Below are the code and all the weights of a small trained network. Each question names an input and a target symbol and asks about switching units off, where a switched-off unit gives its printed mean instead of its output.

import numpy as np


def w(rows, s, z=0):
    codes = np.array(rows[::2]) - 128.0
    scale = np.full(codes.shape[1], s)
    scale[-1] = z or s
    return codes * scale


def norm(h):
    return h / np.sqrt((h * h).mean(-1, keepdims=True) + 1e-5)


def f(y):
    return np.maximum(y, 0)


def softmax(a):
    e = np.exp(a - a.max(-1, keepdims=True))
    return e / e.sum(-1, keepdims=True)


def log_softmax(a):
    a = a - a.max(-1, keepdims=True)
    return a - np.log(np.exp(a).sum(-1, keepdims=True))


def net(x, mask):
    ids = ['αβγδεζθλμξπστφψω'.index(c) for c in x.split()]
    T = len(ids)
    res = E[ids] + P[:T]
    r = norm(res)
    for j in range(2):
        rows = slice(3 * j, 3 * j + 3)
        q, k, v = (r @ M[0][rows].T for M in (Q, K, V))
        z = softmax(np.where(np.tri(T) > 0, q @ k.T / 3**0.5, -1e9)) @ v
        o = O[0][rows]
        res = res + np.where(mask[j], z, o[:, -1]) @ o[:, :-1]
    y = f(norm(res) @ A[0][:, :-1].T + A[0][:, -1])
    res = res + np.where(mask[2:14], y, B[0][:, -1]) @ B[0][:, :-1]
    return log_softmax(norm(res)[-1] @ U[:, :-1].T + U[:, -1])


Q, K, V, O, A, B = {}, {}, {}, {}, {}, {}
E = w([
[148,3,144,154],'α',
[140,48,178,102],'β',
[112,187,156,109],'γ',
[126,77,184,96],'δ',
[123,131,87,195],'ε',
[175,62,86,39],'ζ',
[108,189,103,177],'θ',
[136,35,147,159],'λ',
[153,84,86,197],'μ',
[108,160,93,198],'ξ',
[145,68,1,136],'π',
[77,33,218,118],'σ',
[154,57,116,159],'τ',
[166,96,183,148],'φ',
[81,78,113,64],'ψ',
[123,86,182,97],'ω',
],0.019)
P = w([
[117,2,138,152],'0',
[62,41,132,216],'1',
[197,106,120,58],'2',
[54,68,137,198],'3',
[169,127,122,62],'4',
[40,104,142,191],'5',
[156,156,114,62],'6',
[36,122,143,190],'7',
[147,168,104,65],'8',
[37,134,139,196],'9',
[144,178,104,72],'10',
[40,138,135,192],'11',
[144,184,107,72],'12',
[29,130,134,189],'13',
],0.0091)
Q[0] = w([
[179,151,54,60],'H1',
[221,174,132,119],'H1',
[115,85,186,174],'H1',
[3,73,73,178],'H2',
[121,101,138,158],'H2',
[177,130,164,88],'H2',
],0.014)
K[0] = w([
[61,107,16,31],'H1',
[81,159,88,82],'H1',
[138,139,201,133],'H1',
[16,61,3,55],'H2',
[134,121,133,87],'H2',
[122,118,186,151],'H2',
],0.012)
V[0] = w([
[130,90,105,157],'H1',
[116,115,245,132],'H1',
[7,79,50,15],'H1',
[193,147,79,174],'H2',
[226,98,81,144],'H2',
[67,143,51,35],'H2',
],0.012)
O[0] = w([
[140,70,122,62,230],'H1',
[174,46,149,168,254],'H1',
[137,41,11,48,100],'H1',
[118,82,50,124,58],'H2',
[145,74,97,182,172],'H2',
[71,127,169,63,120],'H2',
],0.012,0.0052)
A[0] = w([
[214,166,99,111,253],'N1',
[120,46,158,59,170],'N2',
[188,114,105,180,99],'N3',
[234,100,190,4,69],'N4',
[220,160,198,168,73],'N5',
[85,145,136,179,152],'N6',
[132,80,241,86,194],'N7',
[50,127,134,97,128],'N8',
[209,147,132,43,91],'N9',
[31,76,180,100,125],'N10',
[157,228,52,121,144],'N11',
[225,26,188,99,120],'N12',
],0.013,0.0052)
B[0] = w([
[43,172,176,90,167],'N1',
[167,126,182,206,212],'N2',
[174,189,115,90,172],'N3',
[138,173,170,6,173],'N4',
[21,117,123,139,172],'N5',
[149,105,158,82,156],'N6',
[239,155,90,118,230],'N7',
[195,93,157,123,149],'N8',
[38,163,173,99,144],'N9',
[81,52,105,100,180],'N10',
[140,239,119,76,144],'N11',
[29,180,114,93,247],'N12',
],0.02,0.013)
U = w([
[101,95,112,186,179],'α',
[161,141,171,105,2],'β',
[121,118,149,119,35],'γ',
[117,147,162,97,68],'δ',
[143,123,60,112,147],'ε',
[63,50,156,70,212],'ζ',
[195,223,128,132,113],'θ',
[130,119,133,155,122],'λ',
[107,142,93,150,99],'μ',
[231,174,116,173,140],'ξ',
[91,8,132,131,163],'π',
[60,121,130,126,95],'σ',
[23,185,129,164,89],'τ',
[111,159,245,227,199],'φ',
[248,87,212,95,163],'ψ',
[170,144,115,131,97],'ω',
],0.013,0.0052)

Each question gives the input, a string of symbols that net reads in full, and the target symbol t.
The units are the heads (3 rows each of Q, K, V and O) and the neurons (one row each of A and B). Each row of codes is followed by its name. A weight is (code - 128) times the scale printed after its matrix; where a second scale follows, it is the last column's (O, A, B and U).
mask holds one flag per unit, heads first, then neurons. A switched-off unit (its flag False) gives its mean, the last column of its rows in O or B, instead of its output. The means were averaged over made-up inputs and are rounded, as every weight is.
A unit's drop is (log p(t) with every unit on - log p(t) with that unit switched off) / (log p(t) with every unit on - log p(t) with every unit switched off).
The circuit of an input: a set's keep is (log p(t) with only the set's units on - log p(t) with every unit switched off) / (log p(t) with every unit on - log p(t) with every unit switched off). Starting from the 12 units with the biggest drops (on a tie, the unit counted first), units are removed one at a time, each time the one whose removal leaves the highest keep (on an exact tie, the one counted first), for as long as the keep stays at least 0.8.
circuit, biggest first: the units of the circuit, biggest drop first
top k neurons: the k neurons with the biggest drops, biggest first
which heads matter: for each layer, one digit per head in row order, 1 if its drop is at least 0.15 and else 0, layers parted by /
input σ α π ψ ψ φ ω α δ γ γ ψ π, target ζ: circuit, biggest first -> (N7)
input α ψ α α, target ψ: top 4 neurons -> (N7, N2, N5, N1)
input α α ψ β, target ψ: top 2 neurons -> (N7, N2)
input α β λ φ ξ θ, target φ: which heads matter -> 10
input α λ μ β α α ψ φ φ ψ ε γ ξ μ, target ψ: circuit, biggest first -> (H2, N12)
input α ξ α α α δ ψ δ ψ α ξ, target ζ: circuit, biggest first -> (H1, N7)
input ω θ φ μ π α ε τ α τ π δ ε μ, target π: circuit, biggest first -> (H2, N12)
input α ξ β φ ω ξ β ξ α α φ β ξ λ, target φ: which heads matter -> 10
input γ π θ ξ λ π, target π: which heads matter -> 01
input τ θ α α α α ξ θ, target θ: which heads matter -> 01
input ψ τ β ω, target ψ: which heads matter -> 01
input λ ω α ε δ π α ξ ω ω ξ λ, target π: which heads matter -> 00
input α τ δ ω β α ε ψ θ λ β ψ φ β, target φ: top 3 neurons -> (N5, N4, N3)
input α α φ β ψ τ, target ψ: which heads matter -> 01
input α λ φ ψ β γ φ φ θ ω μ α α ξ, target φ: top neuron -> (N12)
input ξ α ξ ψ λ ξ τ α ζ φ λ μ, target φ: which heads matter -> 10
input π α μ α ζ δ α α ξ ζ α ω α θ, target ζ: circuit, biggest first -> (N10, H2)
input λ μ φ ψ γ ψ β β α δ, target ψ: circuit, biggest first -> (H2, N7, N12)
input θ ξ β α α τ, target τ: top 4 neurons -> (N7, N4, N10, N12)
input ε λ μ λ σ α ψ μ φ τ, target φ: circuit, biggest first -> (H1)
input θ π α ω δ α ψ ω α φ α ξ λ α, target φ: top 2 neurons -> (N4, N5)
input α ψ σ β ξ ξ ζ ω ψ α μ, target ζ: circuit, biggest first -> (H1, N7)
input α γ ξ α θ β α λ δ θ, target θ: top 2 neurons -> (N12, N2)
input τ φ φ, target τ: circuit, biggest first -> (N5, H2, N2, H1)
input ψ σ ξ α ξ λ, target ψ: top 2 neurons -> (N7, N2)
input θ β ξ π ψ ξ α μ λ ε φ ε, target φ: top 2 neurons -> (N12, N4)
input δ δ τ ξ ω β α ξ, target ξ: top 3 neurons -> (N12, N10, N3)
input ψ ψ φ, target ζ: circuit, biggest first -> (H1)
